Here is a tiny trained network, its code and every weight. The questions are about switching its units off for an input and a class, where a switched-off unit gives its printed mean instead of its output.

import numpy as np


def w(rows, s, z=0):
    codes = np.array(rows[::2]) - 128.0
    scale = np.full(codes.shape[1], s)
    scale[-1] = z or s
    return codes * scale


def f(y):
    return np.maximum(y, 0)


def log_softmax(a):
    a = a - a.max(-1, keepdims=True)
    return a - np.log(np.exp(a).sum(-1, keepdims=True))


def net(x, mask):
    res = np.array(x, float).reshape(1, 5) / 4 @ E
    y = f(res @ A[0][:, :-1].T + A[0][:, -1])
    res = res + np.where(mask, y, B[0][:, -1]) @ B[0][:, :-1]
    return log_softmax(res[-1] @ U[:, :-1].T + U[:, -1])


A, B = {}, {}
E = w([
[14,207,105,211,151,143,101,81,161],'x0',
[203,195,220,166,137,95,138,84,148],'x1',
[97,80,186,192,98,72,247,192,162],'x2',
[114,80,155,183,28,194,157,59,51],'x3',
[82,163,153,107,103,11,34,161,98],'x4',
],0.011)
A[0] = w([
[156,90,135,146,113,211,131,129,54,208],'neuron 1',
[157,80,83,99,103,134,96,167,75,137],'neuron 2',
[133,175,52,121,112,121,19,117,65,255],'neuron 3',
[18,104,147,198,133,142,205,194,163,215],'neuron 4',
[172,85,93,148,153,152,161,194,176,194],'neuron 5',
[156,188,247,136,98,90,151,128,128,155],'neuron 6',
[157,87,103,81,111,86,101,105,97,155],'neuron 7',
],0.011,0.0041)
B[0] = w([
[172,96,147,137,86,210,244,91,133,207],'neuron 1',
[105,115,152,47,229,150,213,185,42,185],'neuron 2',
[95,234,120,148,137,165,125,155,113,248],'neuron 3',
[146,111,41,118,165,69,158,84,123,232],'neuron 4',
[154,86,111,67,148,142,114,111,207,192],'neuron 5',
[236,174,194,165,117,72,99,85,137,220],'neuron 6',
[145,147,163,108,174,119,123,221,48,178],'neuron 7',
],0.011,0.017)
U = w([
[210,146,196,151,118,58,126,126,156,187],'0',
[83,201,120,121,136,131,68,166,166,32],'1',
[189,147,169,169,162,199,71,74,135,74],'2',
[142,123,96,70,168,143,109,177,247,254],'3',
[98,116,56,177,142,78,152,91,146,144],'4',
[194,51,133,93,100,190,170,88,154,109],'5',
[131,133,149,75,161,157,132,197,30,100],'6',
[72,168,94,148,64,226,152,53,112,103],'7',
],0.012,0.0033)

Each question gives the input, the list of numbers given to net, and the class t.
The units are the neurons (one row each of A and B). Each row of codes is followed by its name. A weight is (code - 128) times the scale printed after its matrix; where a second scale follows, it is the last column's (A, B and U).
mask holds one flag per neuron, in row order. A switched-off neuron (its flag False) gives its mean, the last column of its row in B, instead of its output. The means were averaged over made-up inputs and are rounded, as every weight is.
A unit's drop is (log p(t) with every unit on - log p(t) with that unit switched off) / (log p(t) with every unit on - log p(t) with every unit switched off).
The circuit of an input: a set's keep is (log p(t) with only the set's units on - log p(t) with every unit switched off) / (log p(t) with every unit on - log p(t) with every unit switched off). Starting from all 7 units, units are removed one at a time, each time the one whose removal leaves the highest keep (on an exact tie, the one counted first), for as long as the keep stays at least 0.8.
units of the circuit, in order: the units of the circuit, biggest drop first
unit that matters most: the unit with the biggest drop
k most important neurons: the k neurons with the biggest drops, biggest first
drop of u: that unit's drop, to one decimal
input [-1,-2,-5,-7,5], class 6: units of the circuit, in order -> neuron 7
input [0,2,-4,-1,2], class 1: units of the circuit, in order -> neuron 1; neuron 3
input [4,1,-2,5,6], class 1: units of the circuit, in order -> neuron 1; neuron 3
input [5,4,2,8,-6], class 5: 2 most important neurons -> neuron 3; neuron 1
input [-8,-1,-4,-3,-5], class 6: 2 most important neurons -> neuron 2; neuron 7
input [-4,-3,6,-4,-3], class 3: 2 most important neurons -> neuron 1; neuron 5
input [6,4,-5,-2,-6], class 7: 3 most important neurons -> neuron 6; neuron 7; neuron 5
input [2,1,-7,4,5], class 1: 2 most important neurons -> neuron 3; neuron 1
input [-8,-1,3,-6,0], class 3: 3 most important neurons -> neuron 5; neuron 3; neuron 1
input [3,-5,1,4,-7], class 5: 2 most important neurons -> neuron 3; neuron 1
input [4,-1,-1,3,5], class 1: 2 most important neurons -> neuron 1; neuron 3
input [6,7,2,8,-2], class 0: 2 most important neurons -> neuron 6; neuron 3
input [-7,8,-8,-2,-7], class 5: 2 most important neurons -> neuron 1; neuron 3
input [-5,-2,7,-3,2], class 3: unit that matters most -> neuron 5
input [7,-4,3,8,-4], class 4: 2 most important neurons -> neuron 4; neuron 3
input [5,1,5,3,-6], class 4: drop of neuron 4 -> 1.5
input [4,-6,-3,-8,1], class 1: drop of neuron 3 -> 0.2
input [8,6,-7,2,-3], class 7: drop of neuron 6 -> 0.3
